Here is a tiny trained network, its code and every weight. The questions are about switching its units off for an input and a target symbol, where a switched-off unit gives its printed mean instead of its output.

import numpy as np


def w(rows, s, z=0):
    codes = np.array(rows[::2]) - 128.0
    scale = np.full(codes.shape[1], s)
    scale[-1] = z or s
    return codes * scale


def f(y):
    return np.maximum(y, 0)


def softmax(a):
    e = np.exp(a - a.max(-1, keepdims=True))
    return e / e.sum(-1, keepdims=True)


def log_softmax(a):
    a = a - a.max(-1, keepdims=True)
    return a - np.log(np.exp(a).sum(-1, keepdims=True))


def net(x, mask):
    ids = ['αβδεζθλμξσφψω'.index(c) for c in x.split()]
    T = len(ids)
    res = E[ids] + P[:T]
    u = 0
    for l in range(2):
        q, k, v = (res @ M[l].T for M in (Q, K, V))
        z = softmax(np.where(np.tri(T) > 0, q @ k.T / 2**0.5, -1e9)) @ v
        res = res + np.where(mask[u], z, O[l][:, -1]) @ O[l][:, :-1]
        u += 1
        y = f(res @ A[l][:, :-1].T + A[l][:, -1])
        res = res + np.where(mask[u : u + 16], y, B[l][:, -1]) @ B[l][:, :-1]
        u += 16
    return log_softmax(res[-1] @ U[:, :-1].T + U[:, -1])


Q, K, V, O, A, B = {}, {}, {}, {}, {}, {}
E = w([
[139,144,201,94,1],'α',
[122,115,122,112,131],'β',
[128,117,119,103,129],'δ',
[143,184,14,104,59],'ε',
[61,60,88,148,158],'ζ',
[96,70,132,29,127],'θ',
[197,73,99,201,117],'λ',
[159,175,178,115,47],'μ',
[80,153,211,91,176],'ξ',
[109,197,115,210,168],'σ',
[221,132,179,124,194],'φ',
[76,180,227,73,195],'ψ',
[149,162,181,87,36],'ω',
],0.0093)
P = w([
[152,183,162,54,5],'0',
[145,157,157,86,33],'1',
[147,137,143,108,66],'2',
[146,118,152,137,89],'3',
[161,107,139,153,112],'4',
[174,92,158,175,133],'5',
[167,87,147,189,168],'6',
[168,80,183,174,115],'7',
],0.0035)
Q[0] = w([
[62,94,48,153,203],'0.h1',
[18,112,63,90,250],'0.h1',
],0.015)
K[0] = w([
[134,178,126,63,9],'0.h1',
[91,195,157,2,4],'0.h1',
],0.0088)
V[0] = w([
[253,114,164,89,187],'0.h1',
[12,98,143,99,98],'0.h1',
],0.0059)
O[0] = w([
[206,58,64,75,254,253],'0.h1',
[7,114,202,160,91,9],'0.h1',
],0.0062,0.00025)
A[0] = w([
[169,109,83,163,128,120],'0.n1',
[119,120,51,99,184,163],'0.n2',
[110,255,196,195,130,131],'0.n3',
[134,145,70,148,173,186],'0.n4',
[225,115,84,129,104,167],'0.n5',
[94,96,108,172,141,199],'0.n6',
[184,95,65,177,127,125],'0.n7',
[162,138,186,203,181,115],'0.n8',
[129,162,153,182,116,114],'0.n9',
[111,154,160,168,55,103],'0.n10',
[98,66,58,243,121,252],'0.n11',
[145,155,88,99,62,169],'0.n12',
[137,170,119,219,140,126],'0.n13',
[103,111,99,147,141,175],'0.n14',
[202,147,86,109,117,171],'0.n15',
[99,206,43,148,64,199],'0.n16',
],0.0077,0.0039)
B[0] = w([
[126,117,147,184,151,164],'0.n1',
[70,160,112,164,82,165],'0.n2',
[2,157,128,170,175,203],'0.n3',
[84,132,98,180,122,180],'0.n4',
[195,122,168,164,160,235],'0.n5',
[154,93,141,189,101,188],'0.n6',
[123,103,156,216,162,182],'0.n7',
[171,134,109,151,246,163],'0.n8',
[80,149,97,146,134,153],'0.n9',
[87,159,136,160,50,202],'0.n10',
[144,71,144,255,113,252],'0.n11',
[191,137,133,125,99,230],'0.n12',
[72,112,79,197,193,155],'0.n13',
[136,117,128,154,106,167],'0.n14',
[186,145,148,142,156,216],'0.n15',
[199,183,87,188,99,226],'0.n16',
],0.0078,0.0036)
Q[1] = w([
[195,191,184,171,20],'1.h1',
[113,163,111,2,86],'1.h1',
],0.0072)
K[1] = w([
[86,50,98,254,139],'1.h1',
[129,139,64,107,6],'1.h1',
],0.0074)
V[1] = w([
[177,39,98,183,149],'1.h1',
[110,163,117,142,255],'1.h1',
],0.0065)
O[1] = w([
[80,171,108,49,59,254],'1.h1',
[114,255,184,152,148,150],'1.h1',
],0.0066,0.008)
A[1] = w([
[54,90,124,167,160,197],'1.n1',
[143,222,100,183,252,65],'1.n2',
[2,139,115,31,105,180],'1.n3',
[164,75,147,146,112,155],'1.n4',
[178,193,211,36,142,129],'1.n5',
[56,81,107,168,139,163],'1.n6',
[238,53,136,77,179,228],'1.n7',
[92,133,166,149,114,189],'1.n8',
[156,63,157,94,104,166],'1.n9',
[121,78,180,101,127,189],'1.n10',
[216,116,128,25,146,196],'1.n11',
[103,83,110,59,79,184],'1.n12',
[14,138,114,43,105,166],'1.n13',
[71,133,151,102,152,137],'1.n14',
[92,96,103,62,79,181],'1.n15',
[173,59,216,147,136,254],'1.n16',
],0.0074,0.0037)
B[1] = w([
[130,122,144,58,115,218],'1.n1',
[105,68,70,68,68,237],'1.n2',
[72,130,108,178,198,198],'1.n3',
[153,91,151,124,133,194],'1.n4',
[142,197,156,25,140,220],'1.n5',
[137,138,139,62,107,211],'1.n6',
[158,168,89,236,255,186],'1.n7',
[106,121,160,134,122,232],'1.n8',
[168,51,105,83,133,177],'1.n9',
[120,75,127,96,134,169],'1.n10',
[149,162,47,64,206,191],'1.n11',
[97,91,49,96,109,199],'1.n12',
[76,136,105,179,194,189],'1.n13',
[137,100,149,125,150,146],'1.n14',
[88,112,54,115,112,198],'1.n15',
[154,54,166,122,157,253],'1.n16',
],0.0073,0.0048)
U = w([
[147,38,147,77,27,159],'α',
[70,109,230,106,204,176],'β',
[121,134,183,146,133,150],'δ',
[142,129,111,137,146,30],'ε',
[28,175,39,183,123,190],'ζ',
[101,61,52,119,190,64],'θ',
[140,165,84,30,90,40],'λ',
[176,112,195,232,158,203],'μ',
[187,177,29,190,89,4],'ξ',
[129,205,255,126,87,167],'σ',
[192,147,98,116,208,227],'φ',
[127,119,122,128,135,34],'ψ',
[154,102,129,114,113,87],'ω',
],0.0062,0.0028)

Each question gives the input, a string of symbols that net reads in full, and the target symbol t.
The units are the heads (2 rows each of Q, K, V and O) and the neurons (one row each of A and B). Each row of codes is followed by its name. A weight is (code - 128) times the scale printed after its matrix; where a second scale follows, it is the last column's (O, A, B and U).
mask holds one flag per unit, layer by layer, with each layer's heads first. A switched-off unit (its flag False) gives its mean, the last column of its rows in O or B, instead of its output. The means were averaged over made-up inputs and are rounded, as every weight is.
A unit's drop is (log p(t) with every unit on - log p(t) with that unit switched off) / (log p(t) with every unit on - log p(t) with every unit switched off).
The circuit of an input: a set's keep is (log p(t) with only the set's units on - log p(t) with every unit switched off) / (log p(t) with every unit on - log p(t) with every unit switched off). Starting from the 12 units with the biggest drops (on a tie, the unit counted first), units are removed one at a time, each time the one whose removal leaves the highest keep (on an exact tie, the one counted first), for as long as the keep stays at least 0.8.
circuit, biggest first: the units of the circuit, biggest drop first
unit that matters most: the unit with the biggest drop
top k neurons: the k neurons with the biggest drops, biggest first
k most important neurons of layer l: the k neurons of layer l with the biggest drops, biggest first
drop when u is switched off: that unit's drop, to one decimal
input ζ ζ α ζ ζ, target α: unit that matters most -> 1.h1
input ε α δ λ ω δ φ μ, target φ: circuit, biggest first -> 0.h1, 1.n11, 1.n7, 0.n5
input δ α λ α δ, target ζ: top 2 neurons -> 0.n7, 0.n11
input α α ζ ψ, target β: 2 most important neurons of layer 0 -> 0.n3, 0.n16
input ζ α α λ ω, target λ: 2 most important neurons of layer 0 -> 0.n11, 0.n7
input α σ α, target σ: top 2 neurons -> 0.n3, 0.n13
input ε λ σ α α λ φ, target φ: top 2 neurons -> 1.n7, 0.n3
input ε α α ε λ β, target ζ: 3 most important neurons of layer 0 -> 0.n11, 0.n7, 0.n5
input ε φ ζ ζ ω, target ζ: top 2 neurons -> 0.n11, 0.n3
input φ ψ α φ α ζ λ, target μ: top 2 neurons -> 0.n11, 0.n5
input φ α β ε ω, target φ: 2 most important neurons of layer 1 -> 1.n7, 1.n11
input λ ξ α, target λ: top 2 neurons -> 0.n11, 1.n5
input ζ λ β α μ λ μ, target λ: 2 most important neurons of layer 1 -> 1.n5, 1.n11
input λ ζ ψ, target β: top neuron -> 0.n16
input ξ α ψ ψ ε δ, target μ: drop when 0.n3 is switched off -> 0.2
input ζ α ε λ θ, target θ: drop when 1.n7 is switched off -> 0.1
input δ δ μ φ δ ξ λ σ, target ζ: drop when 1.h1 is switched off -> 0.4
input λ α α ε α ζ, target α: drop when 0.n6 is switched off -> 0.2
input α λ σ ω, target σ: 2 most important neurons of layer 1 -> 1.n5, 1.n2
